Here is a tiny trained network, its code and every weight. The questions are about switching its units off for an input and a target symbol, where a switched-off unit gives its printed mean instead of its output.

import numpy as np


def w(rows, s, z=0):
    codes = np.array(rows[::2]) - 128.0
    scale = np.full(codes.shape[1], s)
    scale[-1] = z or s
    return codes * scale


def norm(h):
    return h / np.sqrt((h * h).mean(-1, keepdims=True) + 1e-5)


def f(y):
    return y / 2 * (1 + np.tanh(0.7978845608 * (y + 0.044715 * y**3)))


def softmax(a):
    e = np.exp(a - a.max(-1, keepdims=True))
    return e / e.sum(-1, keepdims=True)


def log_softmax(a):
    a = a - a.max(-1, keepdims=True)
    return a - np.log(np.exp(a).sum(-1, keepdims=True))


def net(x, mask):
    ids = ['ΓΔΛΞΣβημπφψ'.index(c) for c in x.split()]
    T = len(ids)
    res = E[ids] + P[:T]
    u = 0
    for l in range(2):
        q, k, v = (norm(res) @ M[l].T for M in (Q, K, V))
        z = softmax(np.where(np.tri(T) > 0, q @ k.T / 2**0.5, -1e9)) @ v
        res = res + np.where(mask[u], z, O[l][:, -1]) @ O[l][:, :-1]
        u += 1
        y = f(norm(res) @ A[l][:, :-1].T + A[l][:, -1])
        res = res + np.where(mask[u : u + 4], y, B[l][:, -1]) @ B[l][:, :-1]
        u += 4
    return log_softmax(norm(res)[-1] @ U[:, :-1].T + U[:, -1])


Q, K, V, O, A, B = {}, {}, {}, {}, {}, {}
E = w([
[85,99,199,51,126,242],'Γ',
[115,92,126,100,118,62],'Δ',
[138,95,173,119,154,81],'Λ',
[162,86,172,109,139,105],'Ξ',
[169,54,119,88,50,212],'Σ',
[141,86,198,121,127,89],'β',
[142,74,157,126,146,80],'η',
[82,85,36,243,98,124],'μ',
[151,91,171,94,106,58],'π',
[254,212,181,170,115,122],'φ',
[136,102,149,130,135,55],'ψ',
],0.0035)
P = w([
[202,2,100,102,149,71],'0',
[196,51,106,101,140,83],'1',
[185,67,112,102,130,90],'2',
[179,79,120,112,127,96],'3',
[170,90,138,119,113,120],'4',
[162,92,150,127,113,135],'5',
[151,104,159,134,105,136],'6',
[134,115,171,135,108,148],'7',
[116,117,176,143,95,153],'8',
[91,127,179,136,87,143],'9',
[86,140,179,155,95,156],'10',
[69,154,180,154,84,146],'11',
[60,159,181,164,84,158],'12',
[46,177,179,157,70,149],'13',
],0.0032)
Q[0] = w([
[140,246,2,80,152,196],'0.h1',
[111,173,24,81,154,164],'0.h1',
],0.004)
K[0] = w([
[196,183,137,110,254,48],'0.h1',
[184,99,103,125,241,76],'0.h1',
],0.0065)
V[0] = w([
[93,204,55,137,100,252],'0.h1',
[80,147,155,151,227,73],'0.h1',
],0.003)
O[0] = w([
[96,209,82,99,80,149,4],'0.h1',
[96,125,132,132,254,145,62],'0.h1',
],0.0035,0.0032)
A[0] = w([
[120,234,106,254,179,123,35],'0.n1',
[79,133,112,76,29,39,255],'0.n2',
[40,144,250,168,138,201,14],'0.n3',
[95,157,185,129,56,8,169],'0.n4',
],0.0027,0.00089)
B[0] = w([
[95,126,250,94,108,148,55],'0.n1',
[226,127,157,188,197,229,217],'0.n2',
[230,149,117,30,80,4,182],'0.n3',
[203,52,76,101,162,236,252],'0.n4',
],0.0026,0.0016)
Q[1] = w([
[15,229,15,160,243,30],'1.h1',
[254,42,243,84,19,169],'1.h1',
],0.0099)
K[1] = w([
[184,13,162,122,212,43],'1.h1',
[81,254,115,138,80,192],'1.h1',
],0.0086)
V[1] = w([
[81,44,147,51,150,181],'1.h1',
[139,55,83,254,94,101],'1.h1',
],0.0044)
O[1] = w([
[109,180,92,31,117,172,253],'1.h1',
[113,253,90,168,124,183,197],'1.h1',
],0.0058,0.0029)
A[1] = w([
[54,144,52,207,121,112,4],'1.n1',
[13,28,61,2,103,144,33],'1.n2',
[106,69,155,237,44,34,81],'1.n3',
[139,50,171,39,138,52,136],'1.n4',
],0.0046,0.0025)
B[1] = w([
[193,253,160,139,204,202,112],'1.n1',
[177,218,149,125,213,60,235],'1.n2',
[229,203,175,120,122,104,144],'1.n3',
[101,249,169,148,105,166,253],'1.n4',
],0.0054,0.0031)
U = w([
[26,119,236,153,100,171,137],'Γ',
[122,152,154,130,87,155,203],'Δ',
[134,74,38,63,2,149,50],'Λ',
[206,100,162,204,85,19,68],'Ξ',
[63,209,148,37,126,58,133],'Σ',
[105,223,45,228,157,190,32],'β',
[37,69,162,146,233,162,53],'η',
[73,104,32,124,169,53,73],'μ',
[244,122,88,103,203,201,253],'π',
[81,52,96,150,185,105,72],'φ',
[76,67,72,161,173,46,90],'ψ',
],0.0076,0.0077)

Each question gives the input, a string of symbols that net reads in full, and the target symbol t.
The units are the heads (2 rows each of Q, K, V and O) and the neurons (one row each of A and B). Each row of codes is followed by its name. A weight is (code - 128) times the scale printed after its matrix; where a second scale follows, it is the last column's (O, A, B and U).
mask holds one flag per unit, layer by layer, with each layer's heads first. A switched-off unit (its flag False) gives its mean, the last column of its rows in O or B, instead of its output. The means were averaged over made-up inputs and are rounded, as every weight is.
A unit's drop is (log p(t) with every unit on - log p(t) with that unit switched off) / (log p(t) with every unit on - log p(t) with every unit switched off).
The circuit of an input: a set's keep is (log p(t) with only the set's units on - log p(t) with every unit switched off) / (log p(t) with every unit on - log p(t) with every unit switched off). Starting from all 10 units, units are removed one at a time, each time the one whose removal leaves the highest keep (on an exact tie, the one counted first), for as long as the keep stays at least 0.8.
circuit, biggest first: the units of the circuit, biggest drop first
unit that matters most: the unit with the biggest drop
top k neurons: the k neurons with the biggest drops, biggest first
k most important neurons of layer l: the k neurons of layer l with the biggest drops, biggest first
drop of u: that unit's drop, to one decimal
input μ π η Δ φ Γ Γ φ β Γ ψ φ μ ψ, target β: circuit, biggest first -> (1.h1 0.n4)
input Ξ μ φ Ξ Γ μ β, target β: circuit, biggest first -> (1.h1 0.n3 0.h1)
input β β η π β μ Ξ, target β: circuit, biggest first -> (1.h1)
input μ Λ φ Γ η Λ, target Σ: circuit, biggest first -> (1.h1 0.h1 1.n4)
input Λ Γ Ξ η η η β, target Σ: circuit, biggest first -> (1.h1 1.n4 1.n2)
input φ β Λ β π η β, target Ξ: circuit, biggest first -> (1.h1 1.n4)
input β Ξ β π μ μ Γ μ Ξ Γ φ β Λ β, target Ξ: circuit, biggest first -> (1.h1 0.n3)
input Ξ Σ Γ μ β Δ Δ, target β: circuit, biggest first -> (1.h1 0.n3)
input ψ π β Δ π Δ η Γ β Γ Γ Σ η, target Λ: circuit, biggest first -> (0.h1 1.n4 1.n2)
input β ψ Σ ψ β π Λ, target Λ: top 3 neurons -> (1.n2 1.n4 1.n1)
input β Ξ π, target Δ: circuit, biggest first -> (1.n4 1.n2 1.h1)
input β Ξ β π π φ Λ Σ Σ Σ β ψ Λ, target Λ: circuit, biggest first -> (1.n4 1.n2 0.h1)
input Λ β η π Γ μ μ Λ η Ξ β Σ π, target Λ: 2 most important neurons of layer 1 -> (1.n4 1.n2)
input Γ π η φ Γ Σ π η π Ξ, target Λ: unit that matters most -> 0.h1
input Λ η β, target Γ: 3 most important neurons of layer 1 -> (1.n2 1.n3 1.n4)
input Δ η π β, target Γ: top 3 neurons -> (1.n2 0.n2 1.n3)
input φ Λ η, target Ξ: 2 most important neurons of layer 0 -> (0.n4 0.n2)
input Λ Γ β Ξ Γ Σ, target Λ: 2 most important neurons of layer 1 -> (1.n4 1.n1)
input φ Γ Σ Σ Σ ψ, target Λ: top 2 neurons -> (1.n2 1.n4)
input Γ Δ μ μ η Ξ Λ, target β: circuit, biggest first -> (1.h1)
input β φ Γ η β, target Σ: drop of 0.n2 -> 0.0
input β η Ξ Γ Δ Λ Δ Λ Ξ Ξ φ Δ, target Ξ: drop of 1.h1 -> 1.2
input π Γ β φ Δ Σ μ Λ Ξ ψ η Γ μ ψ, target β: drop of 1.n3 -> 0.1
input Δ μ μ π Ξ Γ Ξ η Ξ, target Σ: drop of 1.n4 -> 0.2
